[ 16  13  43  -2  10   3 -28  23 -12  -5   4 -21  -3  -6   3 -20  -2   8
  16   6 -11  10   2   2  -9  -3 -17  -1 -12   4 -14] -> (83)
[  3   5  -2   5   8   0  12 -12  24  -1  -1   7  15   5  -2   9   7   9
  -4  -4   7  -2  25   7 -21 -10  -6 -13   6  -4 -16] -> (82)
[  4   4  31   9   2   2  -4  -4 -10  11   4  -3   6  13  -5  -5  -5  18
  -2   7  -5   4   1  -3 -19  -3   7 -10   1  18 -33] -> (83)
[  4  -7   8   0   7  -5   8  -4   3  12   1   8   3   9   1   1   1 -12
  -1  -7   1   1  15   6 -16  -5  -9  -7   7   5 -21] -> (82)
[  9   7  29   6   0   2   0  -3 -18  12   5  -1   2   8  -3  -1  -5  14
   2  19  -7  -9  -6  -3 -25  -4   8 -14   1  11 -31] -> (83)
[ -6  -1  20  15  22   0 -23 -10 -14  21   2  10  13  -5 -13   0  -5  10
 -30 -28  -7  32  -5  33 -10 -13   2 -45   3 -10   1] -> (82)
[ -5  -9  20   9   2  -8   2   3  -8  15   6  -5   7  14  -7  -4  -4  19
  -3 -23 -11   8   1  -1   3   2   4 -13  -1  14  -8] -> (82)
[  6  -1 -10   6   6   0   1  -6  -2   8  -5 -12 -10  -8   1 -13  -4   9
  -5 -19   6  17  -5   2   9  -8   7 -11   5   7   4] -> (82)
[ -7  -4  11  16  15 -15   2  -2  -7  19  -2   3   4 -18  -8   1  -7  12
 -16 -35  -3  14  -7  11   3  -9   9 -27   6   1  -2] -> (82)
[  5 -14   1  -3   9  -5  10   1  18  15   0  12   3   3  -1  -4   8 -20
   3  17  -7  11   6   6 -10  -8 -11  -3   7  13  -8] -> (82)
[  5  -2  -3  13   8  -6  -4 -10   6   5  -9 -10 -11 -16   1 -11  -4  13
  -9 -22   0  22  -8   0  17 -14   9  -8   8   9   5] -> (82)
[-12  13  20  -3   6  14  -7  17 -50   3   7 -12  -3 -14  15  11  -1  -7
 -13  27   3  18  -4 -19   1  -1 -18   3 -10  -7 -14] -> (83)
[ -1   7 -14  19   3   5   4   0   3  -5   4  -5   7  -5   5  -3  -1 -27
 -10   3   7   7 -21   8  -4 -17 -27  10  -6  26  -9] -> (82)
[ -8  -1  16  13  19  -2 -13  -8 -16  20   0   9  15  -5 -11   1  -3  15
 -25 -28  -3  26  -2  26  -9 -11   5 -38   2  -7   0] -> (82)
[ -6   7  22  -2  11  10  -7   4 -14  -2   4 -19   3  -3   7 -34   0   6
   0 -13   1 -17 -11   0 -14   7   1   6  -3  17   2] -> (82)
[  5  15  35  -6   9   9 -14  16 -37   1   5 -16   2 -10   9 -15   1   5
   3   4  -4   3  -6  -8  -6  -1 -14   7 -10   1 -11] -> (83)
[-16   8  24   6   2  24 -15  -2  18  19   4 -27   2  -7   2 -11  -2  -5
  -3 -20  -8  12  -6  -3  -9   3  13  14   5  11  27] -> (82)
[  7   2 -24   4   7  12 -24  -1   3   2  -4  -6  -4   0   4 -13   3  16
   4 -16  22  19 -10   7  18 -12  11  -2   3  -1   3] -> (82)
[ 12   2  27  10  -1  -1 -13   6   4   1   2  -4  -1  14  -9   1  -7  14
  11  17 -14  10   8   1 -17  -2   4 -17  -3  11 -33] -> (83)
[  4  -8   9  -9   3  -5  -3 -11   8   9   2  14  -2   8  -3   0   6 -16
   4   3 -13   9   8  -1 -13  -8 -12  -3   3  15 -20] -> (83)
[  6  13  31  -7   8   7 -15  12 -22  -4   3 -17   1  -7   5 -24   1   6
   6   1  -4   0  -7  -4  -6   3 -14   7 -11   8  -4] -> (83)
[  3  14  22  -1   1  -2 -10   9  -1   3   0 -10  -1   4  -1 -18  -5   8
   5   2 -11  -5  -4   0  -4  14  -2   0  -3   8   7] -> (83)
[ -5 -10  21  12  11   0  12  -5  20  23   2 -11  -6  -3 -12 -15  -1  20
  -4 -29 -15  16 -11   2   8  -6   1 -13  -2  22   2] -> (82)
[  4   4  13  -2   1  -4  -4  -2 -10  10   3   0  -1   6  -1  -2  -5   4
   1   7  -3  -2   4   7 -12   7  -3  -4   2  20 -21] -> (82)
[  2  -1   4   2   5  -7   7  -3  -8  15   1  -7   0   8  -2  -2  -6  10
  -6 -14   6   2  14  11  -9   1  -5 -10   4  15 -21] -> (82)
[  5   0  28   8   0   2  -6  -2  -9   4   4  -2   6  13  -6  -2  -3  13
   4   9  -6   3   3  -5 -17  -5   8 -10  -1  13 -35] -> (83)
[  1  -6   0  10   8  -4   6  -7   7  11  -4 -11  -9 -12  -3  -8  -5  11
  -5 -26   0   9  -6   1  12  -5   6  -8   5   9   1] -> (82)
[ -5   9  21  -6   4   8 -12  19 -44  -4   8  -8  -7 -13  11  13  -1  -7
  -8  31  -4  10   0 -14   1  -2 -17   4  -9 -10 -10] -> (83)
[  3  -6   3  -4   5  -4   2  -3  -2  18   1   0  -1   5   1  -3   1  -8
   0   6  -1  11   7  12 -12  -1  -9  -6   4  24 -17] -> (82)
[  3   4   4   2   9  -3  13 -10  -3  14  -3  -4   6   5  -4  -8   3  16
 -15 -10   3  16  13   9 -16 -11  -1 -16   3  17  -9] -> (82)
[ -4  -3   7  10  13  -9   8  -8 -14  21   2  -4   7   3  -7  -5  -2  20
 -16 -31   0  15   3   9  -6  -5   4 -16   4  12 -12] -> (82)
[ -7  -7  27  11   9 -11   2  -9 -14   9   8  -1  17  17  -5  -7  -1  22
 -13 -22   4  31   9  -1 -10  -6   7  -7   5  21 -16] -> (82)
[  1  -3  29  12   1   4  -5   6  -6   6   4  -8  11  16  -6  -2  -5  20
   1  -1 -11   6   4  -2 -16  -8  11 -16   0  18 -28] -> (82)
[  1  -1  11   4   3  -7  -1  -2  -8  15   3  -6   2  10  -2  -2  -7   9
  -3 -12   6  -1  10   9  -7   7  -2  -7   4  14 -25] -> (82)
[-14  13  24   9  -3  -8 -19  17   3  10  -2 -16   0   3   5 -18  -2   7
  -4 -12 -21 -12  -6  -3  -8   7   9   9   1  -1  15] -> (83)
[  9   2  30  14  -1  11  -7   3 -12   9   2  -9  10  10  -6  -1  -3  20
   9  18 -19  -7  -3  -3 -23 -10  15 -20  -3  12 -42] -> (83)
[ -4   0 -17   1   5   1  -1   5  -5 -11   2  -6  -6  -1   6 -11  -4 -10
   1   3  10 -12  -4   8  -7   8  -6  -3  -4  14  -8] -> (82)
[-12  -4  14   5   6  21   4  -7  15  24   3 -19   2  -5  -3 -19  -5   6
  -4 -28  -5   3 -16  -1  -1   4   7   4   3  15  16] -> (82)
[ 14  -4   4   7  12  -3  14   1  46   6   2   2  13   0   0   5   9  -3
  -8  22   4 -14  14   7 -16  -9 -13 -22  14 -13  -5] -> (82)
[  3   0  11  -2   3  -7  -2   4 -29   6   7  -1  -3  -3   4   1  -7  -3
   5   9  -3  -5  -1   9 -15   5  -7   1   1  11 -14] -> (83)
[  5  -7  25 -12  -3 -10  -5  -1 -19   3  10  13 -12  -5   1  12   2   5
  -7  18  -9 -25  -4   0 -19 -14  -6   2   3   4 -11] -> (83)
[ -4  -5  17   2   3  33  -7 -20  25  12   1 -18   3 -11  -2 -18  -4   1
  -5 -20  -3  26 -15  -2   6  -1   8   8   6  20  25] -> (82)
[  0  -7  13  -6   0  -5  -4   8 -35  -3   8   6  -4 -11   6  10  -2  -9
   2  18  -9   2  -4   4 -14  -6 -12  11  -1   6  -5] -> (83)
[  7 -15   1   2  11  -5  15   9  11  17   0   9   3   2   1  -4   5 -18
   1  35   1   6   2   8  -6 -10  -9   3   9  11  -6] -> (82)
[ -6   1  16  10  13  -4   9 -12 -15  18   0   3  17   4  -5  -3   1  23
 -17 -22   7  21  11  13 -15 -10   6 -13   3  14 -11] -> (82)
[ -5 -10   4  15   9  -6  13  -1   5  18  -2 -10  -9 -11  -5   0  -9  10
   1 -33   0   1  -4   2  10  -1   6  -9   3  -1  -3] -> (82)
[  6  12 -17   7  13   6   6   7   5  15   5   1   3   7  13 -18   2  -7
  -3   9  14  -2 -14   8  12 -30  -1   1   2   7  -9] -> (82)
[  2 -12  -1 -14  -4  -8  -2  -6   3   1   1  14  -5   0   0   3   6 -18
  15  15 -12  18   3   5  -6  -1  -9   6  -2  15  -4] -> (83)
[  9 -13  -1   2  10  -4   9   9  16  14  -1   5   1   2   0  -4   5 -17
   3  30  -2  13   2  10  -5 -11 -11   3   5  15  -5] -> (82)
[  5  -8   5  22   8   0 -16 -17  10  -3 -10 -10 -16 -13   5  -2  -6  11
  -7 -15  -4  23  -8   7  27 -12   9  -1  10  -1   8] -> (82)
[ -7  -5  12   7   3  -3   9  -1  -1  21   3  -8   0   9  -6  -8  -4  17
  -3 -23  -5  -5  -5   2   3   8   1  -6   0  14  -6] -> (82)
[ -7  -1  13  -2   7  20 -10  -5  19  -4   3 -18  -5  -3   0 -25  -3   1
  -1  -8  -1   2  -7   0  -6   8   8   1   0  19  11] -> (82)
[ 12   2   6  11  11  -4   9 -10  53   4   7   3  19   3   5  10   5  -9
  -6  -2   4 -24  16   7 -24 -10 -18 -38  14 -25 -18] -> (82)
[  2  -3  10  -6   0  -5  -3   8 -37   0   9   4  -3  -8   4   6  -3  -7
   1  18  -9   1  -4   5 -15  -5 -10   9  -1   8  -8] -> (83)
[ -5 -10  27  13   9 -12  -4  -5 -15  12   9  -6  18  17  -5  -3  -2  21
  -9 -26  -4  28   8  -3  -5  -5   8 -15   5  23 -16] -> (82)
[ -6  -4  17  13  18  -6 -14 -13 -19  21   5   5  17   0 -10  -1  -1  15
 -27 -31  -5  32  -1  20  -7  -7   4 -34   3   0  -2] -> (82)
[ -4  -9  22   9  14 -14 -11 -16 -10  16   9  -1  20  11 -10  -8   6  21
 -19 -27 -17  41  -4   2   7  -2   4 -25   4  26   0] -> (82)
[  4   3  17  -8   1  -4  -5  12 -42  -4  10   1  -5  -9   3   8  -4   2
  -4  27  -9  -9  -3   0 -11  -5  -7  12   0  -1  -6] -> (83)
[ -3  -2  12   5  -1  -3   3   3  -1  17   2  -8   0  10  -4  -5  -8  14
  -1 -16  -5 -10   0   5   0  11  -1  -8   0   8 -11] -> (82)
[  5  -7   2  15   6   7 -13 -14  14  -1  -7 -12 -14  -9   2  -6  -4  10
  -1 -16  -1  24  -6   6  21  -9   7  -2   5   0   7] -> (82)
[  0  -6   7  -7   0  -3  -3   4 -24  -1   7   5  -2  -8   4   5  -1 -11
   5  19  -9   7  -4   5 -12  -5 -11   9  -3  13  -5] -> (83)
[  7  -4  -6  -3   9   0  17  -5  12  14  -1   6   8   3  -1  -6   7  -2
 -10  11   1   3   9   4 -12  -9  -8  -5   9   9  -6] -> (82)
[ -2   4   5   4   5   4  -9  10 -17 -13   4 -11  -3  -8   6  -5  -2 -13
  -1   9   4   5  -8   0 -10   2 -18   1  -9  14 -10] -> (83)
[ -1 -12   6  -7   0  -7   1   2 -21   4   6   9  -1  -6   4   5   1 -16
  11  13  -9  15  -4   7 -15  -5 -11   7  -2  14  -5] -> (83)
[  6   3 -25   5   7  12 -21  -1   0   4  -2  -8  -3   1   4 -16   3  16
   3 -16  22  20 -10   7  14 -14  10 -10   4   4  -1] -> (82)
[ -2  -5   5  11  10 -14  10  -3   7  13  -5  -5  -6 -18  -6  -5  -5  14
  -9 -28  -4  12  -5   2  10  -8   7 -16   6   8  -2] -> (82)
[-11  -6  30   4  -4   2  -8  16   5   6   0  -2  13  15  -4  -8  -6  23
 -10 -10 -25  -7  -3  -3   1 -10   7 -16  -1  17   0] -> (83)
[ -9   1  22   8  -8 -10  -7  22  -2   6  -3   0   9   9   1 -12 -11  16
  -6 -13 -20 -15  -4  -3  -2   3   8 -11   2  -5   2] -> (83)
[ -4   0  15  12  17  -2 -13  -9 -11  16   0   7  13  -4 -11   3   0  17
 -21 -23  -5  28   5  25  -9 -11   4 -33   1  -4  -3] -> (82)
[  2  -3  21   8   1  -6  -3   3   1   9   4  -6   5  15  -7  -2  -6  15
   1  -7  -5  11   8   2  -7   2   1 -10   0  14 -21] -> (82)
[ -4 -10  25  13  12 -14  -3  -8 -17  12   9  -4  19  14  -5  -4  -1  21
 -12 -25   0  31   8   2  -6  -4   7 -16   4  20 -14] -> (82)
[ 14   3  -8  10   9 -13  13   2 -10  14  -5 -13  -8  -7  -3 -10  -7  10
 -10 -19   0  24  11   7 -11 -14   3 -28   6   5  -4] -> (82)
[-17   8  31   8  -1   1 -20  11  18  16  -1 -16   1   5   0 -24   2  11
 -12 -12 -27   1  -8  -3  -8   0   6   6   1  14  17] -> (82)
